Below is a small trained network, with its code and all its weights. Each question gives an input and a target symbol and asks what happens when units are switched off, that is, made to give their printed mean instead of their output.

import numpy as np


def w(rows, s, z=0):
    codes = np.array(rows[::2]) - 128.0
    scale = np.full(codes.shape[1], s)
    scale[-1] = z or s
    return codes * scale


def norm(h):
    return h / np.sqrt((h * h).mean(-1, keepdims=True) + 1e-5)


def f(y):
    return np.maximum(y, 0)


def softmax(a):
    e = np.exp(a - a.max(-1, keepdims=True))
    return e / e.sum(-1, keepdims=True)


def log_softmax(a):
    a = a - a.max(-1, keepdims=True)
    return a - np.log(np.exp(a).sum(-1, keepdims=True))


def net(x, mask):
    ids = ['αγδεζηθλμπσφω'.index(c) for c in x.split()]
    T = len(ids)
    res = E[ids] + P[:T]
    r = norm(res)
    for j in range(3):
        rows = slice(4 * j, 4 * j + 4)
        q, k, v = (r @ M[0][rows].T for M in (Q, K, V))
        z = softmax(np.where(np.tri(T) > 0, q @ k.T / 4**0.5, -1e9)) @ v
        o = O[0][rows]
        res = res + np.where(mask[j], z, o[:, -1]) @ o[:, :-1]
    y = f(norm(res) @ A[0][:, :-1].T + A[0][:, -1])
    res = res + np.where(mask[3:11], y, B[0][:, -1]) @ B[0][:, :-1]
    return log_softmax(norm(res)[-1] @ U[:, :-1].T + U[:, -1])


Q, K, V, O, A, B = {}, {}, {}, {}, {}, {}
E = w([
[64,36,169],'α',
[79,102,221],'γ',
[19,57,242],'δ',
[3,61,155],'ε',
[97,78,211],'ζ',
[40,55,146],'η',
[83,65,197],'θ',
[97,68,205],'λ',
[26,159,235],'μ',
[89,79,213],'π',
[79,62,165],'σ',
[89,61,174],'φ',
[67,63,182],'ω',
],0.0039)
P = w([
[181,168,71],'0',
[198,80,253],'1',
[43,163,111],'2',
[177,86,199],'3',
[39,170,118],'4',
[161,92,187],'5',
[48,170,115],'6',
[158,101,181],'7',
],0.0068)
Q[0] = w([
[197,33,145],'h0',
[159,54,118],'h0',
[108,175,87],'h0',
[211,2,135],'h0',
[103,99,225],'h1',
[192,137,117],'h1',
[124,122,114],'h1',
[42,108,152],'h1',
[79,87,111],'h2',
[108,121,168],'h2',
[138,62,52],'h2',
[134,61,62],'h2',
],0.0096)
K[0] = w([
[67,75,215],'h0',
[105,89,243],'h0',
[237,134,83],'h0',
[78,65,172],'h0',
[2,141,78],'h1',
[132,154,242],'h1',
[152,126,133],'h1',
[83,98,24],'h1',
[72,155,47],'h2',
[143,171,112],'h2',
[106,73,87],'h2',
[104,104,64],'h2',
],0.0086)
V[0] = w([
[134,208,149],'h0',
[138,250,155],'h0',
[191,128,135],'h0',
[64,158,137],'h0',
[122,169,109],'h1',
[80,103,61],'h1',
[127,117,121],'h1',
[154,141,166],'h1',
[139,130,164],'h2',
[90,136,160],'h2',
[124,166,87],'h2',
[132,152,150],'h2',
],0.011)
O[0] = w([
[109,170,56,216],'h0',
[122,184,52,254],'h0',
[254,47,40,133],'h0',
[45,172,137,169],'h0',
[111,177,69,185],'h1',
[202,146,100,208],'h1',
[136,130,132,114],'h1',
[66,94,117,85],'h1',
[175,86,89,195],'h2',
[147,127,102,236],'h2',
[125,180,165,72],'h2',
[198,131,94,187],'h2',
],0.0068,0.0027)
A[0] = w([
[145,39,254,73],'n0',
[91,199,11,226],'n1',
[104,131,193,215],'n2',
[125,49,103,86],'n3',
[178,81,97,64],'n4',
[186,90,98,55],'n5',
[250,65,82,2],'n6',
[222,12,127,143],'n7',
],0.0054,0.0031)
B[0] = w([
[255,138,162,253],'n0',
[176,78,175,241],'n1',
[169,140,101,230],'n2',
[118,141,156,147],'n3',
[94,151,117,147],'n4',
[87,143,139,145],'n5',
[94,88,128,164],'n6',
[14,114,156,229],'n7',
],0.0096,0.0043)
U = w([
[190,69,228,194],'α',
[205,125,36,175],'γ',
[68,170,169,71],'δ',
[142,248,207,91],'ε',
[144,88,97,75],'ζ',
[212,164,172,207],'η',
[102,80,127,54],'θ',
[113,78,117,82],'λ',
[110,235,57,254],'μ',
[157,77,72,126],'π',
[98,110,137,45],'σ',
[101,101,138,42],'φ',
[77,84,158,55],'ω',
],0.015,0.0024)

Each question gives the input, a string of symbols that net reads in full, and the target symbol t.
The units are the heads (4 rows each of Q, K, V and O) and the neurons (one row each of A and B). Each row of codes is followed by its name. A weight is (code - 128) times the scale printed after its matrix; where a second scale follows, it is the last column's (O, A, B and U).
mask holds one flag per unit, heads first, then neurons. A switched-off unit (its flag False) gives its mean, the last column of its rows in O or B, instead of its output. The means were averaged over made-up inputs and are rounded, as every weight is.
A unit's drop is (log p(t) with every unit on - log p(t) with that unit switched off) / (log p(t) with every unit on - log p(t) with every unit switched off).
The circuit of an input: a set's keep is (log p(t) with only the set's units on - log p(t) with every unit switched off) / (log p(t) with every unit on - log p(t) with every unit switched off). Starting from all 11 units, units are removed one at a time, each time the one whose removal leaves the highest keep (on an exact tie, the one counted first), for as long as the keep stays at least 0.8.
units of the circuit, in order: the units of the circuit, biggest drop first
k most important neurons: the k neurons with the biggest drops, biggest first
heads that matter: for each layer, one digit per head in row order, 1 if its drop is at least 0.15 and else 0, layers parted by /
drop of u: that unit's drop, to one decimal
input ε ω γ γ γ ω δ, target ε: units of the circuit, in order : (h0; h1)
input γ α σ, target γ: units of the circuit, in order : (h0)
input η μ μ γ γ θ γ, target η: heads that matter : 100
input μ μ μ, target μ: heads that matter : 100
input γ θ θ μ μ μ, target ε: units of the circuit, in order : (h0; n1)
input μ π μ μ, target ε: units of the circuit, in order : (h0; n0; n7)
input η σ μ θ λ δ μ, target η: heads that matter : 000
input η γ ω ε ε, target η: heads that matter : 110
input α γ π η μ λ γ, target α: heads that matter : 000
input δ ε ω ω μ γ λ, target δ: heads that matter : 100
input μ π φ φ ω, target μ: 2 most important neurons : (n0; n7)
input ε θ μ μ γ δ ω, target ε: 2 most important neurons : (n7; n0)
input δ γ μ μ δ π γ, target δ: 2 most important neurons : (n0; n1)
input η φ ω, target η: units of the circuit, in order : (h1)
input ε μ ω, target ε: drop of h1 : 0.3
input μ π ε γ θ ζ ζ, target μ: drop of n0 : 0.2
input γ π γ ε μ γ δ, target γ: drop of n4 : 0.0
